Below are the code and all the weights of a small trained network. Each question names an input and a class and asks about switching units off, where a switched-off unit gives its printed mean instead of its output.

import numpy as np


def w(rows, s, z=0):
    codes = np.array(rows[::2]) - 128.0
    scale = np.full(codes.shape[1], s)
    scale[-1] = z or s
    return codes * scale


def norm(h):
    return h / np.sqrt((h * h).mean(-1, keepdims=True) + 1e-5)


def f(y):
    return y / 2 * (1 + np.tanh(0.7978845608 * (y + 0.044715 * y**3)))


def log_softmax(a):
    a = a - a.max(-1, keepdims=True)
    return a - np.log(np.exp(a).sum(-1, keepdims=True))


def net(x, mask):
    res = np.array(x, float).reshape(1, 7) / 4 @ E
    u = 0
    for l in range(3):
        y = f(norm(res) @ A[l][:, :-1].T + A[l][:, -1])
        res = res + np.where(mask[u : u + 5], y, B[l][:, -1]) @ B[l][:, :-1]
        u += 5
    return log_softmax(norm(res)[-1] @ U[:, :-1].T + U[:, -1])


A, B = {}, {}
E = w([
[74,206,168,176,64,91,178,105,85],'x0',
[153,99,111,131,78,164,148,105,116],'x1',
[119,85,117,218,146,159,172,164,28],'x2',
[55,187,187,58,84,6,148,123,119],'x3',
[178,66,56,130,104,54,132,39,96],'x4',
[208,146,87,141,83,108,121,225,152],'x5',
[174,199,70,90,217,78,253,89,142],'x6',
],0.011)
A[0] = w([
[185,94,113,90,170,112,90,216,147,8],'L0N1',
[188,63,60,77,218,128,141,89,117,111],'L0N2',
[255,165,42,99,124,46,196,130,143,84],'L0N3',
[189,148,106,107,98,96,133,172,161,45],'L0N4',
[210,136,92,40,218,122,132,113,223,113],'L0N5',
],0.026,0.011)
B[0] = w([
[85,110,123,128,160,121,120,175,254,170],'L0N1',
[157,30,145,109,96,140,169,95,87,217],'L0N2',
[112,125,93,233,115,73,129,103,48,249],'L0N3',
[123,135,130,136,107,153,117,179,88,169],'L0N4',
[105,225,52,98,130,169,67,103,124,232],'L0N5',
],0.022)
A[1] = w([
[148,118,149,93,215,9,121,43,140,31],'L1N1',
[173,226,136,99,159,120,179,165,131,40],'L1N2',
[59,198,149,183,251,128,240,121,112,98],'L1N3',
[116,174,108,97,167,121,118,2,148,74],'L1N4',
[22,133,217,75,93,57,92,102,91,255],'L1N5',
],0.027,0.0052)
B[1] = w([
[65,90,137,92,56,94,121,67,238,155],'L1N1',
[143,88,165,97,145,145,109,144,42,146],'L1N2',
[168,92,131,65,146,206,183,97,89,214],'L1N3',
[150,125,115,167,137,90,183,162,253,206],'L1N4',
[98,121,175,93,76,134,130,151,172,253],'L1N5',
],0.02,0.016)
A[2] = w([
[60,130,180,128,161,56,180,81,106,2],'L2N1',
[196,176,118,61,168,165,91,174,167,97],'L2N2',
[254,160,184,120,170,17,63,136,121,61],'L2N3',
[178,68,165,155,86,160,135,128,168,167],'L2N4',
[209,111,171,159,212,58,98,95,74,31],'L2N5',
],0.024,0.0065)
B[2] = w([
[173,131,98,44,99,169,155,133,167,146],'L2N1',
[131,141,194,160,68,155,173,142,117,181],'L2N2',
[181,123,140,129,249,89,186,77,173,126],'L2N3',
[163,135,154,166,128,55,164,161,50,247],'L2N4',
[191,139,131,180,92,148,65,119,167,154],'L2N5',
],0.016,0.015)
U = w([
[135,76,147,132,251,56,117,157,134,1],'0',
[145,104,166,76,123,172,176,101,74,94],'1',
[85,220,93,100,176,158,67,148,191,91],'2',
[104,120,196,108,84,118,118,181,175,185],'3',
[124,128,88,118,108,116,137,68,171,37],'4',
[148,126,100,204,134,112,112,113,35,231],'5',
],0.017,0.0076)

Each question gives the input, the list of numbers given to net, and the class t.
The units are the neurons (one row each of A and B). Each row of codes is followed by its name. A weight is (code - 128) times the scale printed after its matrix; where a second scale follows, it is the last column's (A, B and U).
mask holds one flag per neuron, layer by layer. A switched-off neuron (its flag False) gives its mean, the last column of its row in B, instead of its output. The means were averaged over made-up inputs and are rounded, as every weight is.
A unit's drop is (log p(t) with every unit on - log p(t) with that unit switched off) / (log p(t) with every unit on - log p(t) with every unit switched off).
The circuit of an input: a set's keep is (log p(t) with only the set's units on - log p(t) with every unit switched off) / (log p(t) with every unit on - log p(t) with every unit switched off). Starting from the 12 units with the biggest drops (on a tie, the unit counted first), units are removed one at a time, each time the one whose removal leaves the highest keep (on an exact tie, the one counted first), for as long as the keep stays at least 0.8.
units of the circuit, in order: the units of the circuit, biggest drop first
top k neurons: the k neurons with the biggest drops, biggest first
k most important neurons of layer l: the k neurons of layer l with the biggest drops, biggest first
drop of u: that unit's drop, to one decimal
input [-1,-4,-4,-7,-4,-5,-5], class 3: top 3 neurons => (L0N3; L0N2; L1N3)
input [-4,-8,0,-7,6,0,-2], class 1: units of the circuit, in order => (L0N2)
input [0,1,-8,8,-5,5,6], class 2: top 4 neurons => (L0N5; L2N4; L0N2; L1N4)
input [8,5,7,5,-5,-6,-2], class 1: top 3 neurons => (L1N3; L0N5; L0N2)
input [-6,-1,3,-7,0,2,-8], class 0: 3 most important neurons of layer 0 => (L0N5; L0N1; L0N3)
input [1,8,7,1,4,-6,-8], class 3: top 4 neurons => (L0N3; L1N5; L0N2; L1N3)
input [-2,-7,-1,-4,6,2,-5], class 0: top 2 neurons => (L0N1; L0N3)
input [-8,2,-1,-8,1,-2,5], class 4: 4 most important neurons of layer 0 => (L0N5; L0N2; L0N1; L0N4)
input [-3,-1,-6,-8,5,1,-3], class 4: units of the circuit, in order => (L0N5; L0N2; L0N1)
input [-6,5,-2,-4,5,-8,1], class 1: top 2 neurons => (L0N2; L0N3)
input [1,-6,6,-1,5,-7,-3], class 1: top 2 neurons => (L0N5; L1N4)
input [2,2,3,-4,1,-8,2], class 1: 3 most important neurons of layer 0 => (L0N3; L0N5; L0N4)
input [-1,-2,-3,-2,2,-2,0], class 4: units of the circuit, in order => (L0N5; L0N2; L1N4)
input [-3,8,-3,1,-2,-5,-1], class 3: units of the circuit, in order => (L0N3)
input [-1,-7,-3,-7,8,-6,0], class 1: top 2 neurons => (L0N2; L0N3)
input [5,5,1,4,-4,6,-1], class 3: top 2 neurons => (L0N3; L0N5)
input [7,-7,-3,6,-5,2,5], class 1: top 2 neurons => (L1N3; L0N2)
input [6,-3,8,7,-3,8,0], class 1: top 2 neurons => (L0N2; L1N3)
input [-7,3,-7,-5,5,-4,-1], class 4: 2 most important neurons of layer 1 => (L1N4; L1N3)
input [-3,-3,7,7,-4,-5,-4], class 3: units of the circuit, in order => (L1N5)
input [2,6,8,4,-5,5,-7], class 3: 2 most important neurons of layer 1 => (L1N5; L1N3)
input [-5,2,0,-1,-8,-8,-7], class 3: top 2 neurons => (L0N3; L0N2)
input [0,3,-6,7,-4,4,3], class 2: 2 most important neurons of layer 2 => (L2N4; L2N2)
input [-7,6,-7,8,-5,-3,3], class 2: drop of L0N5 => 0.7
input [8,-1,6,6,7,0,-4], class 3: drop of L0N3 => 0.2
